Here is a tiny trained network, its code and every weight. The questions are about switching its units off for an input and a target symbol, where a switched-off unit gives its printed mean instead of its output.

import numpy as np


def w(rows, s, z=0):
    codes = np.array(rows[::2]) - 128.0
    scale = np.full(codes.shape[1], s)
    scale[-1] = z or s
    return codes * scale


def f(y):
    return np.maximum(y, 0)


def softmax(a):
    e = np.exp(a - a.max(-1, keepdims=True))
    return e / e.sum(-1, keepdims=True)


def log_softmax(a):
    a = a - a.max(-1, keepdims=True)
    return a - np.log(np.exp(a).sum(-1, keepdims=True))


def net(x, mask):
    ids = ['Παβζηλφ'.index(c) for c in x.split()]
    T = len(ids)
    res = E[ids] + P[:T]
    u = 0
    for l in range(2):
        r = res
        for j in range(2):
            rows = slice(2 * j, 2 * j + 2)
            q, k, v = (r @ M[l][rows].T for M in (Q, K, V))
            z = softmax(np.where(np.tri(T) > 0, q @ k.T / 2**0.5, -1e9)) @ v
            o = O[l][rows]
            res = res + np.where(mask[u + j], z, o[:, -1]) @ o[:, :-1]
        u += 2
        y = f(res @ A[l][:, :-1].T + A[l][:, -1])
        res = res + np.where(mask[u : u + 4], y, B[l][:, -1]) @ B[l][:, :-1]
        u += 4
    return log_softmax(res[-1] @ U[:, :-1].T + U[:, -1])


Q, K, V, O, A, B = {}, {}, {}, {}, {}, {}
E = w([
[87,143,60,178,81],'Π',
[251,80,72,166,114],'α',
[70,161,124,182,197],'β',
[148,78,146,171,178],'ζ',
[113,222,65,91,160],'η',
[133,209,157,82,30],'λ',
[138,136,137,99,80],'φ',
],0.017)
P = w([
[131,131,67,87,138],'0',
[204,197,97,138,88],'1',
[107,126,195,92,94],'2',
[139,115,62,97,148],'3',
[145,170,113,190,92],'4',
[90,117,200,106,99],'5',
[137,111,60,95,150],'6',
[105,182,95,230,113],'7',
[96,120,194,120,92],'8',
[134,116,68,92,158],'9',
[101,160,139,248,117],'10',
[103,113,196,113,96],'11',
[136,120,59,86,157],'12',
[100,176,147,232,128],'13',
],0.015)
Q[0] = w([
[115,102,108,75,73],'0.h1',
[254,112,44,167,129],'0.h1',
[140,231,71,222,221],'0.h2',
[163,81,154,226,110],'0.h2',
],0.0067)
K[0] = w([
[146,145,118,175,80],'0.h1',
[122,189,124,2,75],'0.h1',
[97,158,138,124,217],'0.h2',
[137,82,202,170,131],'0.h2',
],0.01)
V[0] = w([
[46,204,150,80,182],'0.h1',
[154,146,191,177,216],'0.h1',
[129,176,132,177,58],'0.h2',
[124,205,164,255,217],'0.h2',
],0.0064)
O[0] = w([
[72,175,196,78,169,163],'0.h1',
[83,126,163,166,120,20],'0.h1',
[101,81,167,97,1,251],'0.h2',
[175,95,80,148,98,157],'0.h2',
],0.0082,0.0027)
A[0] = w([
[187,111,251,124,100,46],'0.n1',
[162,81,81,36,163,30],'0.n2',
[194,98,107,142,128,39],'0.n3',
[198,69,91,139,168,5],'0.n4',
],0.011,0.0027)
B[0] = w([
[180,171,114,141,211,252],'0.n1',
[147,1,169,81,207,202],'0.n2',
[117,115,187,104,100,181],'0.n3',
[59,68,189,103,121,202],'0.n4',
],0.0098,0.0048)
Q[1] = w([
[222,121,144,93,145],'1.h1',
[128,92,220,111,81],'1.h1',
[169,2,72,150,100],'1.h2',
[176,153,41,135,77],'1.h2',
],0.0071)
K[1] = w([
[53,74,155,77,168],'1.h1',
[210,134,102,131,84],'1.h1',
[146,147,140,18,149],'1.h2',
[89,208,94,42,1],'1.h2',
],0.0075)
V[1] = w([
[177,112,102,170,73],'1.h1',
[134,165,171,191,40],'1.h1',
[208,143,254,116,190],'1.h2',
[95,62,138,211,157],'1.h2',
],0.0055)
O[1] = w([
[180,182,154,105,147,66],'1.h1',
[84,220,130,153,117,62],'1.h1',
[164,208,227,232,146,251],'1.h2',
[60,146,255,132,157,22],'1.h2',
],0.0046,0.0027)
A[1] = w([
[61,85,142,202,112,159],'1.n1',
[215,91,221,169,66,64],'1.n2',
[213,254,76,163,132,88],'1.n3',
[98,61,115,176,243,3],'1.n4',
],0.0085,0.0047)
B[1] = w([
[112,80,118,28,95,194],'1.n1',
[59,141,7,168,122,222],'1.n2',
[55,52,109,129,172,253],'1.n3',
[72,234,110,126,92,210],'1.n4',
],0.011,0.0071)
U = w([
[170,102,62,162,137,253],'Π',
[79,100,110,138,129,59],'α',
[61,254,113,197,110,121],'β',
[58,137,238,86,142,114],'ζ',
[132,157,117,84,194,72],'η',
[141,161,142,52,41,142],'λ',
[157,62,180,95,162,242],'φ',
],0.011,0.0047)

Each question gives the input, a string of symbols that net reads in full, and the target symbol t.
The units are the heads (2 rows each of Q, K, V and O) and the neurons (one row each of A and B). Each row of codes is followed by its name. A weight is (code - 128) times the scale printed after its matrix; where a second scale follows, it is the last column's (O, A, B and U).
mask holds one flag per unit, layer by layer, with each layer's heads first. A switched-off unit (its flag False) gives its mean, the last column of its rows in O or B, instead of its output. The means were averaged over made-up inputs and are rounded, as every weight is.
A unit's drop is (log p(t) with every unit on - log p(t) with that unit switched off) / (log p(t) with every unit on - log p(t) with every unit switched off).
The circuit of an input: a set's keep is (log p(t) with only the set's units on - log p(t) with every unit switched off) / (log p(t) with every unit on - log p(t) with every unit switched off). Starting from all 12 units, units are removed one at a time, each time the one whose removal leaves the highest keep (on an exact tie, the one counted first), for as long as the keep stays at least 0.8.
circuit, biggest first: the units of the circuit, biggest drop first
k most important neurons: the k neurons with the biggest drops, biggest first
top k neurons in layer l: the k neurons of layer l with the biggest drops, biggest first
which heads matter: for each layer, one digit per head in row order, 1 if its drop is at least 0.15 and else 0, layers parted by /
input ζ β λ λ ζ Π λ ζ λ, target β: which heads matter => 10 / 00
input Π λ ζ ζ ζ ζ λ λ λ λ Π, target α: circuit, biggest first => (1.n1)
input η λ φ β η η ζ α α ζ Π, target Π: which heads matter => 01 / 01
input β λ η φ φ β Π η, target α: circuit, biggest first => (1.n3 1.n4)
input ζ λ β λ φ, target Π: circuit, biggest first => (1.h2 1.n4 0.n4)
input λ η α λ η α λ Π, target Π: circuit, biggest first => (1.h2 1.n4)
input β λ λ λ ζ λ η α λ β λ Π λ Π, target α: top 3 neurons in layer 1 => (1.n3 1.n1 1.n4)
input β φ λ, target ζ: top 3 neurons in layer 1 => (1.n2 1.n3 1.n4)
input λ λ α λ φ φ η β, target Π: circuit, biggest first => (0.h2 1.h2)
input λ λ ζ λ λ ζ λ λ λ ζ α λ, target Π: 2 most important neurons => (0.n1 1.n4)
input ζ Π φ α, target α: circuit, biggest first => (1.n2 0.n4 1.n4 0.n2)
input φ φ λ λ β φ λ λ β β η, target Π: circuit, biggest first => (0.h2 1.n4)
input β λ λ α λ φ, target Π: 3 most important neurons => (0.n1 1.n4 0.n4)
input λ λ ζ α λ λ, target β: which heads matter => 01 / 00
input ζ λ λ λ η η Π ζ ζ λ λ λ β β, target α: 2 most important neurons => (1.n1 0.n2)
input λ α η, target Π: which heads matter => 10 / 01
input β λ λ, target ζ: circuit, biggest first => (0.h1 1.h2)
input β α ζ λ λ λ β β Π, target λ: circuit, biggest first => (1.n1 1.n3 0.n1)
input α Π β λ α λ Π λ α α β, target α: 3 most important neurons => (1.n1 1.n3 0.n2)
input φ Π η, target λ: which heads matter => 00 / 01
input λ ζ ζ ζ η ζ φ, target φ: which heads matter => 00 / 00
input α λ λ ζ φ λ α ζ λ ζ β α ζ, target ζ: which heads matter => 00 / 00
